Below is a small trained network, with its code and all its weights. Each question gives an input and a class and asks what happens when units are switched off, that is, made to give their printed mean instead of their output.

import numpy as np


def w(rows, s, z=0):
    codes = np.array(rows[::2]) - 128.0
    scale = np.full(codes.shape[1], s)
    scale[-1] = z or s
    return codes * scale


def f(y):
    return y / 2 * (1 + np.tanh(0.7978845608 * (y + 0.044715 * y**3)))


def log_softmax(a):
    a = a - a.max(-1, keepdims=True)
    return a - np.log(np.exp(a).sum(-1, keepdims=True))


def net(x, mask):
    res = np.array(x, float).reshape(1, 7) / 4 @ E
    y = f(res @ A[0][:, :-1].T + A[0][:, -1])
    res = res + np.where(mask, y, B[0][:, -1]) @ B[0][:, :-1]
    return log_softmax(res[-1] @ U[:, :-1].T + U[:, -1])


A, B = {}, {}
E = w([
[128,127,128,127],'x0',
[129,127,127,128],'x1',
[165,84,255,200],'x2',
[243,96,45,198],'x3',
[35,111,76,243],'x4',
[128,127,129,128],'x5',
[158,247,147,189],'x6',
],0.0078)
A[0] = w([
[73,129,208,99,59],'N1',
[211,100,113,174,103],'N2',
[220,130,200,52,80],'N3',
[153,237,166,175,66],'N4',
[155,144,126,78,86],'N5',
[154,67,243,191,26],'N6',
[119,3,138,108,74],'N7',
[109,167,60,85,3],'N8',
[49,93,123,227,101],'N9',
[151,211,155,159,116],'N10',
[185,87,108,156,69],'N11',
[62,161,181,110,83],'N12',
[122,40,141,94,107],'N13',
],0.017,0.0038)
B[0] = w([
[245,92,102,114,200],'N1',
[239,97,111,122,219],'N2',
[108,213,188,236,245],'N3',
[68,29,171,100,225],'N4',
[99,161,122,185,161],'N5',
[55,208,3,48,246],'N6',
[72,41,179,110,211],'N7',
[88,190,52,62,182],'N8',
[122,215,200,227,242],'N9',
[75,60,166,100,203],'N10',
[214,109,122,114,189],'N11',
[240,100,103,142,200],'N12',
[79,71,162,103,190],'N13',
],0.027,0.012)
U = w([
[113,163,238,223,144],'0',
[69,2,237,90,69],'1',
[90,156,81,65,253],'2',
[245,64,160,130,23],'3',
],0.0096,0.0042)

Each question gives the input, the list of numbers given to net, and the class t.
The units are the neurons (one row each of A and B). Each row of codes is followed by its name. A weight is (code - 128) times the scale printed after its matrix; where a second scale follows, it is the last column's (A, B and U).
mask holds one flag per neuron, in row order. A switched-off neuron (its flag False) gives its mean, the last column of its row in B, instead of its output. The means were averaged over made-up inputs and are rounded, as every weight is.
A unit's drop is (log p(t) with every unit on - log p(t) with that unit switched off) / (log p(t) with every unit on - log p(t) with every unit switched off).
The circuit of an input: a set's keep is (log p(t) with only the set's units on - log p(t) with every unit switched off) / (log p(t) with every unit on - log p(t) with every unit switched off). Starting from the 12 units with the biggest drops (on a tie, the unit counted first), units are removed one at a time, each time the one whose removal leaves the highest keep (on an exact tie, the one counted first), for as long as the keep stays at least 0.8.
units of the circuit, in order: the units of the circuit, biggest drop first
k most important neurons: the k neurons with the biggest drops, biggest first
drop when u is switched off: that unit's drop, to one decimal
input [-6,-7,-5,5,-3,2,-5], class 1: most important neuron -> (N6)
input [0,3,-8,7,-8,0,-6], class 0: 3 most important neurons -> (N3, N6, N5)
input [-2,8,-2,-6,-6,7,-2], class 0: 4 most important neurons -> (N3, N2, N5, N11)
input [-6,-6,4,7,4,-4,-4], class 3: 3 most important neurons -> (N2, N3, N11)
input [-8,6,6,-1,2,-4,8], class 1: 2 most important neurons -> (N4, N10)
input [-8,-8,-4,8,7,7,5], class 3: 4 most important neurons -> (N2, N3, N11, N5)
input [-1,-2,7,8,-5,-6,7], class 3: 2 most important neurons -> (N2, N11)
input [5,7,7,4,-2,-1,-5], class 2: 2 most important neurons -> (N6, N4)
input [0,8,-1,1,-3,-3,5], class 1: 2 most important neurons -> (N9, N4)
input [5,2,3,-2,-2,3,4], class 1: 2 most important neurons -> (N9, N4)
input [7,5,4,-6,-7,6,-6], class 0: 2 most important neurons -> (N3, N4)
input [-1,-2,-5,-1,7,5,-6], class 0: 3 most important neurons -> (N9, N4, N6)
input [0,7,-6,5,6,-4,-8], class 1: 2 most important neurons -> (N7, N3)
input [1,-5,1,6,-4,1,-6], class 1: units of the circuit, in order -> (N7)
input [0,8,5,0,2,1,0], class 2: drop when N6 is switched off -> 0.5
input [0,7,5,8,3,-3,5], class 3: drop when N3 is switched off -> 0.0
input [1,0,4,-4,-4,-8,8], class 1: drop when N4 is switched off -> 0.9
